Below are the code and all the weights of a small trained network. Each question names an input and a target symbol and asks about switching units off, where a switched-off unit gives its printed mean instead of its output.

import numpy as np


def w(rows, s, z=0):
    codes = np.array(rows[::2]) - 128.0
    scale = np.full(codes.shape[1], s)
    scale[-1] = z or s
    return codes * scale


def f(y):
    return y / 2 * (1 + np.tanh(0.7978845608 * (y + 0.044715 * y**3)))


def softmax(a):
    e = np.exp(a - a.max(-1, keepdims=True))
    return e / e.sum(-1, keepdims=True)


def log_softmax(a):
    a = a - a.max(-1, keepdims=True)
    return a - np.log(np.exp(a).sum(-1, keepdims=True))


def net(x, mask):
    ids = ['αβγεηθμξτψω'.index(c) for c in x.split()]
    T = len(ids)
    res = E[ids] + P[:T]
    u = 0
    for l in range(2):
        q, k, v = (res @ M[l].T for M in (Q, K, V))
        z = softmax(np.where(np.tri(T) > 0, q @ k.T / 3**0.5, -1e9)) @ v
        res = res + np.where(mask[u], z, O[l][:, -1]) @ O[l][:, :-1]
        u += 1
        y = f(res @ A[l][:, :-1].T + A[l][:, -1])
        res = res + np.where(mask[u : u + 4], y, B[l][:, -1]) @ B[l][:, :-1]
        u += 4
    return log_softmax(res[-1] @ U[:, :-1].T + U[:, -1])


Q, K, V, O, A, B = {}, {}, {}, {}, {}, {}
E = w([
[147,81,159,172],'α',
[149,142,101,156],'β',
[129,47,140,104],'γ',
[86,74,169,45],'ε',
[72,248,89,135],'η',
[193,188,32,91],'θ',
[62,157,89,132],'μ',
[104,172,94,160],'ξ',
[40,129,183,56],'τ',
[59,110,117,3],'ψ',
[34,65,192,148],'ω',
],0.012)
P = w([
[193,147,150,173],'0',
[2,150,132,49],'1',
[53,157,109,51],'2',
[84,166,91,113],'3',
[92,143,96,90],'4',
[90,115,93,47],'5',
[113,134,90,106],'6',
[101,125,105,107],'7',
[82,117,106,67],'8',
[110,120,93,95],'9',
[112,127,80,104],'10',
[108,111,95,116],'11',
[102,140,70,126],'12',
[111,102,90,112],'13',
],0.0099)
Q[0] = w([
[14,166,17,114],'0.h0',
[54,80,12,68],'0.h0',
[5,212,2,89],'0.h0',
],0.0037)
K[0] = w([
[211,230,121,253],'0.h0',
[131,43,99,220],'0.h0',
[82,82,133,78],'0.h0',
],0.0052)
V[0] = w([
[208,101,167,196],'0.h0',
[121,20,217,254],'0.h0',
[228,144,30,221],'0.h0',
],0.0074)
O[0] = w([
[199,191,254,247,5],'0.h0',
[182,89,169,236,37],'0.h0',
[205,200,169,140,4],'0.h0',
],0.0082,0.0043)
A[0] = w([
[91,16,124,73,103],'0.n0',
[53,89,187,174,114],'0.n1',
[158,62,46,154,183],'0.n2',
[101,34,254,123,252],'0.n3',
],0.0071,0.0044)
B[0] = w([
[121,254,134,196,254],'0.n0',
[196,89,94,32,140],'0.n1',
[70,88,132,121,175],'0.n2',
[136,59,60,172,174],'0.n3',
],0.007,0.0098)
Q[1] = w([
[92,111,46,187],'1.h0',
[4,89,2,116],'1.h0',
[120,106,115,134],'1.h0',
],0.0082)
K[1] = w([
[202,184,189,108],'1.h0',
[241,148,254,86],'1.h0',
[111,131,118,200],'1.h0',
],0.0094)
V[1] = w([
[112,26,87,86],'1.h0',
[12,141,28,54],'1.h0',
[150,69,124,159],'1.h0',
],0.011)
O[1] = w([
[42,2,66,140,92],'1.h0',
[80,207,72,145,6],'1.h0',
[62,23,176,127,161],'1.h0',
],0.0097,0.023)
A[1] = w([
[46,116,40,184,64],'1.n0',
[174,37,224,1,127],'1.n1',
[177,217,51,145,254],'1.n2',
[221,157,194,52,166],'1.n3',
],0.0061,0.0023)
B[1] = w([
[228,128,98,82,164],'1.n0',
[171,165,109,231,253],'1.n1',
[1,68,139,216,162],'1.n2',
[179,30,9,141,190],'1.n3',
],0.0073,0.03)
U = w([
[149,105,68,133,219],'α',
[107,89,114,165,166],'β',
[126,119,70,188,46],'γ',
[150,140,126,138,50],'ε',
[163,120,221,151,74],'η',
[101,109,253,156,200],'θ',
[133,78,115,62,44],'μ',
[188,170,144,119,137],'ξ',
[205,174,154,129,65],'τ',
[109,151,178,134,255],'ψ',
[106,186,170,240,69],'ω',
],0.0077,0.0043)

Each question gives the input, a string of symbols that net reads in full, and the target symbol t.
The units are the heads (3 rows each of Q, K, V and O) and the neurons (one row each of A and B). Each row of codes is followed by its name. A weight is (code - 128) times the scale printed after its matrix; where a second scale follows, it is the last column's (O, A, B and U).
mask holds one flag per unit, layer by layer, with each layer's heads first. A switched-off unit (its flag False) gives its mean, the last column of its rows in O or B, instead of its output. The means were averaged over made-up inputs and are rounded, as every weight is.
A unit's drop is (log p(t) with every unit on - log p(t) with that unit switched off) / (log p(t) with every unit on - log p(t) with every unit switched off).
The circuit of an input: a set's keep is (log p(t) with only the set's units on - log p(t) with every unit switched off) / (log p(t) with every unit on - log p(t) with every unit switched off). Starting from all 10 units, units are removed one at a time, each time the one whose removal leaves the highest keep (on an exact tie, the one counted first), for as long as the keep stays at least 0.8.
circuit, biggest first: the units of the circuit, biggest drop first
most important unit: the unit with the biggest drop
top k neurons: the k neurons with the biggest drops, biggest first
top k neurons in layer l: the k neurons of layer l with the biggest drops, biggest first
input ω α θ θ η, target β: top 2 neurons -> (0.n0, 0.n1)
input β η μ ξ α, target τ: circuit, biggest first -> (0.h0, 1.h0)
input ψ θ η ε α ω α ω α, target γ: circuit, biggest first -> (1.h0)
input ω ε ψ α μ α τ γ τ τ ψ, target β: top 2 neurons in layer 1 -> (1.n1, 1.n3)
input γ τ μ ω ε ψ α μ γ α γ μ, target θ: top 2 neurons in layer 1 -> (1.n3, 1.n0)
input α ω ω η ξ γ ω γ, target η: circuit, biggest first -> (0.h0, 1.h0)
input γ ξ β ξ μ β α, target θ: top 4 neurons -> (1.n3, 0.n0, 0.n3, 1.n0)
input η η ξ ψ ξ η η ε α β α μ μ, target ω: circuit, biggest first -> (1.h0, 0.h0, 1.n2)
input ω α α, target β: top 2 neurons in layer 0 -> (0.n3, 0.n0)
input η α ω ψ μ, target ω: circuit, biggest first -> (1.h0, 1.n3)
input η β ψ, target ω: top 2 neurons -> (1.n2, 0.n0)
input η γ α γ ε ω α ψ ψ α θ ω, target ω: circuit, biggest first -> (1.h0, 0.h0)
input γ τ β ξ τ α α η ψ, target θ: top 2 neurons -> (0.n0, 1.n3)
input β α ψ θ ψ ψ η θ α γ α ω, target τ: most important unit -> 0.h0
input γ γ μ μ α η γ ω γ, target θ: circuit, biggest first -> (0.h0, 1.n3, 0.n0, 1.h0)
input ψ ω γ α ω, target γ: top 3 neurons -> (1.n2, 0.n0, 0.n3)
input ω γ η ε ψ μ η, target β: top 2 neurons in layer 1 -> (1.n3, 1.n1)
input ω τ β, target β: top 2 neurons in layer 0 -> (0.n0, 0.n3)
input ψ γ ξ ε, target γ: top 3 neurons -> (1.n2, 0.n0, 1.n0)
input ε α μ, target μ: most important unit -> 1.n1
